In the rows, 128 means zero.
Known rows:
remum: [135 149 150 151 145 111  98 143 138 134 131 161 129 128 118 118 155 115
 136 102 141 145 121 134 108 132 146 127  98 145 132 177]
kladar: [119 150 128 116 134 124 105 148 142 141 121 130 135 136 147 124 156 128
 116 116 132 131 107 131 100 126 121 121 107 163 138 166]
dripli: [120  95 103 156 124 138 120  80 127 178 120  96 141 100 178 132 120 147
 164 166  79  96 109 121 164 112 130  94 172 151 108 155]
zegreto: [129 136 118 136 101 112  75 134 127 160 109 114 119 119 151 118 158 123
 140 138 135 110 131 131 107 135 112 108 161 143 140 161]
skone: [122 102 114 157 122 144 120  80 107 178 115  96 131  86 176 146 109 153
 170 164  83  98 108 117 155 108 136  92 173 146 106 147]
pligri: [113 143 119 136 119 137 130 145 158 153  97 148 117 157 150 121 120 126
 159 143 130 150 129 112 130 117 115 116 132 129 143 154]
rotil: [173  72 114 149 146 202 147 214 144  78 123  52 166  65 149  78  82 209
  90  79 104 142  44 111 211  63 143  89 218 214  81 127]
vadok: [125   4 120 168  69 140 145 109 100 183  70  67 139 142 198 125 161 138
 139 145  49  41 118 177 152  92 172  56 105 158  88 181]
lokel: [ 96 116 128 114 148 112  87  76 121 147 134 101 159 135 187 130 168 140
 161 158 142 108 150 136 122  87 100 139 181 145 144 187]
vebok: [127 145 128 148 125 110  86 101 120 173 115 119 132 122 167 127 156 115
 152 164 132 127 137 124 131 116 116 119 180 136 132 147]
tinalom: [163  71 107 161 118 190 130 177 140 106 112  56 150  73 151  83  89 196
 124 108 100 124  72 113 205  74 130  80 229 183  98 130]
dilo: [117 141 150 140 131 127  91  93 134 165 121 121 134 125 153 135 169 122
 151 161 131 119 142 132 131 113 112 120 162 146 144 154]
risas: [109  47 143 140 119 120 117  64  89 172  91  83 179 185 227 130 204 125
 146 149 117  78 155 197 124  43 144 101 117 162 134 186]
fumitis: [122 143 122 134 108 122  94 132 138 154 108 123 123 135 147 118 151 126
 143 139 131 123 126 129 113 124 110 111 146 139 147 159]
rebrum: [111 162 117 117 134 109 135 161 142 132 116 136 132 152 149 115 131 117
 122 136 123 159 105 104 119 116 122 137 122 129 120 164]
trosko: [ 85  84  77 133 151 136 157  58 133 149 132  93 174 141 207 124  94 168
 183 169  79 115 109 114 174  64 114 120 165 138 115 182]
fluskiflu: [106 126 109 122 145 106  88  79 114 153 129 105 163 141 197 122 155 135
 162 154 147 124 142 136 120  82 102 135 183 146 146 175]
tritefo: [124 148 131 115 132 123  94 147 139 143 122 126 135 126 148 124 165 127
 111 113 138 123 109 139  93 130 120 118 111 172 142 167]
popluk: [113  97  93 129 128 138 137 132 141 147 124 101 138 106 163 126 113 157
 130 126  76  97  81 120 136 129 137  99 116 169 101 177]
tumu: [117 100  95 128 127 138 133 136 140 146 124 101 138 106 162 125 117 155
 127 125  82  99  82 122 135 128 136 100 119 170 104 175]

Facts:
tripino Ξ risas; rakom Ξ driplik; robrutrus Ξ pladam; pliklus Ξ nobre; vostak Ξ reren; zofifal Ξ radeplu
tadum Ξ risas; tudril Ξ radeplu; kastan Ξ sebis; daro Ξ belas; plegidal Ξ dekavel; vadok Ξ risas
vodremel Ξ kastan; puvul Ξ kledrim; luvin Ξ driden; skefem Ξ zupum; vuflek Ξ kastan; rotil Ξ kledrim
trufa Ξ pletrotul; grotrok Ξ vuflek; greplur Ξ remum; zaske Ξ belas; drotretru Ξ pleskes; skevorom Ξ rotil
tinalom Ξ kledrim; skone Ξ grudim; tumu Ξ foler; dripli Ξ staton; plobran Ξ kledrim; skefis Ξ radeplu
dremer Ξ saskis; pustisin Ξ lokel; saskis Ξ doplum; fimi Ξ keda; popluk Ξ pugrun; luflur Ξ plebren
driden Ξ ginivos; drodir Ξ plebren; tive Ξ fenek; mevabrun Ξ kladar; trosko Ξ pugrun; livodros Ξ stetus
meflo Ω 755; tripino Ω 755; guklen Ω 949; vebok Ω 793; pladral Ω 755; plebren Ω 611
draklo Ω 755; buflu Ω 611; grugru Ω 611; vapu Ω 36; dekavel Ω 755; grodro Ω 755
rakom Ω 36; tibom Ω 793; robrutrus Ω 755; deta Ω 793; keskim Ω 755; buzi Ω 611
pliklus Ω 36; stobran Ω 949; fluskiflu Ω 611; remum Ω 36; stetus Ω 793; gadusil Ω 949
vostak Ω 611; zofifal Ω 611; taflas Ω 755; pupar Ω 36; gosam Ω 949; dati Ω 755
draklum Ω 611; tadum Ω 949; tudril Ω 755; klotrul Ω 755; kastan Ω 36; fostebu Ω 36
mavi Ω 793; kleskam Ω 755; daro Ω 755; sasi Ω 793; nitruk Ω 755; dilo Ω 793
kazari Ω 949; plegidal Ω 793; vadok Ω 949; skineklun Ω 793; pladam Ω 611; ritus Ω 755
mivelik Ω 949; vodremel Ω 36; doplum Ω 611; kladar Ω 755; sobol Ω 611; nutrerur Ω 611
puvul Ω 755; kadrar Ω 793; pligri Ω 949; flebrir Ω 755; luvin Ω 36; sonotruk Ω 755
pletrotul Ω 755; skefem Ω 793; vuflek Ω 755; rotil Ω 755; letem Ω 793; ziratas Ω 611
stadrur Ω 755; trufa Ω 793; grudim Ω 755; brakom Ω 36; staton Ω 611; grotrok Ω 793
retrun Ω 793; greplur Ω 755; zaske Ω 755; drotretru Ω 611; gastaflan Ω 36; radeplu Ω 611
zupum Ω 755; nobre Ω 793; skevorom Ω 36; goflek Ω 755; tinalom Ω 949; floplo Ω 36
tepi Ω 36; skone Ω 793; driplik Ω 949; tagor Ω 949; keda Ω 36; trofles Ω 755
fenek Ω 949; kuflo Ω 36; zeklusten Ω 36; keririr Ω 755; foler Ω 36; retrur Ω 755
tumu Ω 755; rakar Ω 755; betruk Ω 755; sebis Ω 755; mafirol Ω 949; nisti Ω 36
risas Ω 611; ginivos Ω 949; reren Ω 793; drefusto Ω 36; brukli Ω 949; tutul Ω 36
peflis Ω 611; dripli Ω 793; tritefo Ω 755; pleskes Ω 949; motre Ω 755; plazil Ω 611
rebrum Ω 755; doga Ω 949; plobran Ω 36; nitiper Ω 949; sosivu Ω 755; skefis Ω 793
dremer Ω 949; brune Ω 36; pustisin Ω 755; grodrul Ω 36; sevem Ω 611; gapletra Ω 755
bretre Ω 755; lezak Ω 611; pugrun Ω 755; saskis Ω 36; stegum Ω 755; fimi Ω 949
kledrim Ω 36; zegreto Ω 949; belas Ω 793; grogris Ω 755; popluk Ω 755; luflur Ω 949
driden Ω 755; fumitis Ω 949; drodir Ω 755; bagren Ω 755; lokel Ω 611; tive Ω 949
puskes Ω 755; mevabrun Ω 949; stakin Ω 793; plezak Ω 36; triflas Ω 36; triplam Ω 36
trosko Ω 611; livodros Ω 755; meflo θ risas; tripino θ ziratas; guklen θ bretre; vebok θ bretre
pladral θ nutrerur; draklo θ goflek; buflu θ sosivu; grugru θ nobre; vapu θ nutrerur; dekavel θ goflek
grodro θ nisti; rakom θ kladar; tibom θ grugru; robrutrus θ klotrul; deta θ stakin; keskim θ sebis
buzi θ triplam; pliklus θ sebis; stobran θ stetus; fluskiflu θ ritus; remum θ motre; stetus θ kazari
gadusil θ sasi; vostak θ risas; zofifal θ pligri; taflas θ ziratas; pupar θ grudim; gosam θ belas
dati θ buflu; draklum θ stetus; tadum θ kledrim; tudril θ grudim; kastan θ reren; fostebu θ ritus
mavi θ foler; kleskam θ grudim; daro θ klotrul; sasi θ kazari; nitruk θ belas; dilo θ plebren
plegidal θ bretre; vadok θ sasi; skineklun θ kledrim; pladam θ bretre; ritus θ grudim; mivelik θ nisti
vodremel θ fumitis; doplum θ risas; kladar θ doga; sobol θ kazari; nutrerur θ kazari; puvul θ nobre
kadrar θ klotrul; pligri θ nobre; flebrir θ pligri; luvin θ pleskes; sonotruk θ foler; pletrotul θ motre
skefem θ kledrim; vuflek θ plebren; rotil θ sosivu; letem θ dilo; ziratas θ nobre; stadrur θ dilo
trufa θ tritefo; brakom θ stetus; staton θ pligri; grotrok θ kladar; retrun θ remum; greplur θ fenek
zaske θ foler; drotretru θ grugru; gastaflan θ pligri; radeplu θ motre; zupum θ nobre; skevorom θ sosivu
goflek θ motre; tinalom θ sonotruk; floplo θ dilo; tepi θ kazari; skone θ goflek; driplik θ drefusto
tagor θ sonotruk; keda θ tutul; trofles θ foler; fenek θ grudim; kuflo θ zupum; zeklusten θ sasi
keririr θ reren; retrur θ klotrul; tumu θ pleskes; rakar θ drefusto; betruk θ grudim; sebis θ nobre
mafirol θ triplam; nisti θ klotrul; risas θ kazari; ginivos θ belas; reren θ motre; drefusto θ nobre
brukli θ nobre; tutul θ nobre; peflis θ sosivu; dripli θ betruk; tritefo θ kazari; pleskes θ doga
plazil θ sonotruk; rebrum θ zupum; plobran θ reren; nitiper θ drefusto; skefis θ plebren; dremer θ remum
brune θ klotrul; pustisin θ klotrul; grodrul θ foler; sevem θ zupum; gapletra θ stakin; bretre θ doga
lezak θ pletrotul; pugrun θ tritefo; saskis θ grudim; stegum θ kladar; fimi θ reren; kledrim θ grudim
zegreto θ nutrerur; belas θ plebren; grogris θ sosivu; popluk θ sosivu; luflur θ doga; driden θ stetus
drodir θ belas; bagren θ fenek; lokel θ dilo; tive θ pleskes; puskes θ kazari; mevabrun θ sonotruk
stakin θ plebren; plezak θ sebis; triflas θ doga; triplam θ plebren; trosko θ tutul; livodros θ goflek

Rows:
No name comes twice in this set of rows, the named rows included.
[122   9 118 167  71 140 157 111 103 181  70  70 140 150 198 124 154 137
 142 150  45  50 118 170 158  88 172  60 103 148  85 179]	tadum
[ 70 142 114 121 158 104  58 120 148 173 134 142 131  72 125 123  92 197
 185  86  62 115  89 111 214 178 169  93 113 164  81 223]	kastan
[ 54 147 102  85 146 129  69 119 136 182 116 113 130  62 150 145  80 223
 171  95  51  98  72 108 200 168 153  82 117 184  86 206]	vuflek
[116  92  93 126 123 136 124 125 134 150 128  92 140  96 164 127 123 159
 125 125  73  84  79 128 131 133 136  94 118 175 102 180]	driden
[107 125 118 120 148 120  81  70 120 153 131 106 168 142 192 127 168 141
 158 143 151 116 141 151 112  79  99 128 167 162 161 174]	nutrerur
[144  92 121 167 143 140 132 148 136 123 136 121 139  92 131 108 106 155
 140 100  93 125  86 120 162 117 161 103 131 159  92 173]	skevorom
[102 129 117 119 151 119  95  71 125 149 129 111 169 151 191 125 158 140
 160 149 148 127 140 143 119  75  98 134 164 153 159 173]	buflu
[115 158 124 148 132 112 122 107 132 165 111 133 133 146 166 123 130 111
 162 176 122 154 134 104 149 101 116 129 172 113 126 144]	tibom
[103  72  85 132 142 135 108  55 117 159 135  78 171 111 209 128 129 170
 170 152  98  82 115 141 146  82 115 106 177 168 125 183]	vostak
[ 89 184 128 102 147 119 119 151 151 140 114 145 134 146 139 122 123 143
 135 121 117 163 102 107 136 122 124 130 103 142 128 171]	sebis
[159  84  37 188 122 147 180  48 169 148 180 102 134  99 172 131 108  97
 149 215  90  82  94  93  73 127  72 124 176 135 149 135]	skefis
[109  29 119 151 104 139 206 137 118 156  78  91 152 176 196 123 134 134
 122 142  37  89  96 150 165  73 182  84  62 146  67 183]	tripino
[118 107 106 128 125 143 134 135 120 148 119 103 129  92 160 139 108 161
 132 122  85 102  82 118 124 123 143  98 121 166 100 166]	livodros

The same nodes again, as new rows of numbers:
Known rows:
tumu: [113 159 128 164 121 153 154 185  97 127 148 112 187 113 106 111 138  76
 176  83 164 101 114 159  92  87  79 174 135 120  78  87  94 124 139 101
 131 137 128 130  87 122]
fimi: [144 133 122 165 110 130 116 206 103 135 107 108 193  93 120 155 134 101
 195  71 185  81  90 148 132  87 115 169 155 168  89  79 100 136 133  76
 143 125 113 128 101  85]
pustisin: [105 156 135 166 113 155 159 187 102 130 143 116 183 129  99 114 135  75
 179  83 168 104 115 164  95  87  78 170 137 132  85 101 105 120 128 107
 138 144 130 121  81 139]
pliklus: [128 138 118 168 120 143 147 207 100 118 117  90 185 116 104 128 156  82
 180  47 166 122 114 147 145 107  92 151 120 152  96  86 109 155 142  69
 154 128 120 145  95 117]
luflur: [141 136 120 172 108 140 117 206 101 134 110 117 198 102 123 164 130  99
 200  69 183  85  98 147 131  93 109 173 156 174  87  87 108 140 127  80
 148 122 112 116  91  93]
tadum: [146 117 143 176 120 147 119 199 113 141 109 116 194  97 119 150 118 107
 197  53 193  92 105 139 135  81 104 175 152 158  72  75 100 151 145  89
 160 116 107 111  88  84]
livodros: [122 154 142 158 122 154 158 187 111 120 140 108 192 109 101 113 135  63
 181  76 166  96 118 160  80  80  87 171 138 131  92 103 102 123 137 107
 134 143 118 132  83 131]
rebrum: [136 145 127 123 136 168 155 166 118 123 155  96 183 126  83  89 138  80
 140  92 151 145  96 147 122  90 121 179 122 142 126 133  97 125 117 115
  97 135 130 137 138 128]
vebok: [144 116 126 117 126 149 105 170 124 146 117 115 184 107 100 150 128 116
 156 112 164 117  77 141 140  76 112 184 145 179 131 105 102 124 117  98
 112 120 130 131 152  95]
draklum: [140 121 124 113 134 157 107 149 122 132 123 118 182  91 102 150 132 114
 149 128 143 142 106 159 157  71 101 193 147 189 125  95 112 124 117 101
 108 112 156 127 148  92]
fenek: [152 100 151  94 126 168  97 150 114 157  98 121 191 127 154 146 123 130
 162 101 169  95  74 103 143  75 121 172 117 186 103 119  78 153 113  90
 128 144 159 157 135 116]
kuflo: [138 123 120 127 130 156 136 180 110 137 132  96 181 129  94 127 160  83
 144  74 154 152  79 124 169 110 113 164 109 171 127 110 110 141 119  87
 122 115 130 154 154 122]
gastaflan: [139 124 114 126 125 153 130 177  99 133 134  91 176 128  95 129 164  83
 138  74 156 147  77 126 172 113 114 169 111 169 124 112 114 143 119  89
 121 113 124 154 153 118]
bagren: [128 142 142 118 129 160 144 162 115 139 159 110 181 120  92 105 147  75
 141 110 160 126  90 139 105  83 104 180 126 140 121 125  98 117 121 123
 102 124 128 148 141 130]
pligri: [165 112 131 108 117 174 106 167 109 135  87  85 185 121 124 121 120 117
 159  77 169 126  79 129 170  92 155 183 124 201 136 137  82 180  95  86
 113 166 137 135 134 116]
foler: [165 129 145  94 110 168 115 150  88 143 116  84 176 109 144 127 168  69
 142  71 158 125  79 117 152 113  96 186 113 174 115 119  85 166 121  86
 118 138 133 172 140 120]
fluskiflu: [130 107 134 105 142 149 114 154 137 142 113 130 190 109  95 154 111 131
 161 130 155 132  84 143 138  59  89 171 134 182 132 107 106 123 116 105
 126 115 147 129 140 114]
flebrir: [122 152 115 126 128 163 147 166  94 131 162  99 174 134  86  91 142  89
 139 110 155 141  82 154 130  97 113 182 123 142 115 128  97 126 110 112
  92 128 133 134 135 129]
pupar: [148 126 135 121 123 147 125 176 108 135 136  99 183 116 104 138 167  63
 148  83 162 130  73 115 145 106 105 170 121 174 127 113 117 136 120  97
 124 100 112 158 154 123]
nutrerur: [154 136 140  88 100 174  95 122  97 145  95  97 166  92 140 147 140 110
 142 127 146 128 106 171 166  75  95 211 146 205 108 105  93 161 101  96
 107 147 161 133 133 103]

Rows:
No name comes twice in this set of rows, the named rows included.
[146 132 141  81 102 179 113 153 104 147 117 108 173 119 144 139 158  76
 147  52 142 126  82 111 149 130  83 184 107 172 136 126  81 164 112  83
 133 154 149 148 142 131]	triplam
[139 132 121 172 127 152 128 181 114 123  96 102 195  85  97 130  94 122
 196  73 176 132 119 178 148  73  83 173 152 159  90  70  99 164 145  88
 148 117 120  93  72  89]	zofifal
[112 165 131 157 127 167 155 181 110 115 152 123 192 101 107 108 134  76
 186  58 148 110 128 156  87 109  73 174 133 116  94  88  84 124 140  99
 134 145 144 117  86 103]	drodir
[130 123 129 112 119 159 124 175 115 142 142 112 171 122 102 147 162  76
 144  60 144 139  80 117 148 129  90 175 119 164 136 108 107 129 124  91
 132 122 137 138 161 113]	floplo
[122 149 152 176 120 162 151 182  99 131 145 112 190 110 105 104 124  70
 182  70 180 107 114 160  95  82  74 180 140 118  59  97  93 140 140 121
 141 121 108 115  69 126]	tudril
[139 148 157  99 118 197 130 123  98 129 141  98 173 121 141 102 164  74
 134 106 138 124 122 145 122  84 110 204 122 161  90 124  84 145 105 114
  96 164 174 159 132 126]	tritefo

Now the same nodes, written a new way:
Known rows:
drefusto: [154 133 154 130 114 117 134 135 142 145 153 107 140 119]
stobran: [107 138 135 132 103 115 117 115 124 137 145 118 119 121]
taflas: [129 108 122 139 133 131 122 131 133 126 125 154 136 142]
ginivos: [138 156 140 129 122 117 121 104 125 131 149 132 123 136]
retrun: [173 116 113 136 118 127 114 119 125 120 143  99 104 119]
keda: [169 143 164 129 139 118 132 118 144 138 159 111 150 131]
grugru: [ 96 122 143 127 120 112 112 134 125 131 135 152 144 133]
kuflo: [149 128 159 130 111 120 130 129 144 145 156 104 141 122]
brakom: [141 137 158 131 118 121 134 119 137 150 142  94 134 110]
draklum: [ 81 125 143 128 124 116 112 118 120 136 124 139 139 123]
vostak: [ 67 114 143 129  99 119 106 129 118 143 117 129 130 120]
gastaflan: [150 128 177 130 115 118 136 132 140 144 150  92 135 135]
nitruk: [130 117 119 138 129 136 132 123 126 132 112 151 123 137]
drodir: [112 104 115 139  98 138 123 134 126 141 105 141 115 131]
tadum: [107 107  35 133  49 113  97 133 107 179 144  75 161 144]
draklo: [113 119 120 140 144 138 127 126 126 128 120 141 132 134]
kadrar: [173 116 114 136 117 127 114 120 126 120 143 100 105 118]
stadrur: [114 114 124 142 146 128 118 125 128 127 116 139 135 131]
luvin: [130 125 156 132  91 123 126 133 137 156 138  86 127 111]
dripli: [158 104 109 137  92 130 109 130 124 127 138  90  97 113]

Rows:
No name comes twice in this set of rows, the named rows included.
[134 145 140 130 124 113 114 114 132 124 164 136 135 139]	driplik
[151 129 118 138 163 126 126 126 134 118 128 166 144 145]	zupum
[147 141 125 139 178 129 124 107 128 121 115 154 141 142]	pugrun
[135 144  45 127 155 103 103 107 104 157 128 121 206 160]	risas
[116 153 145 127 163 110 111 111 122 124 128 154 152 135]	plebren
[ 90 117 146 127 116 116 108 128 127 132 138 149 146 134]	sevem
[ 95 171 241 127 152 121  89 119 142  99 115 178  97 111]	radeplu

